[122 105 115 114 148 127 123 128 130 126 127 145 121 128 132 136]
Give the entry just left of 132.
128
The entry just left of 148: 114
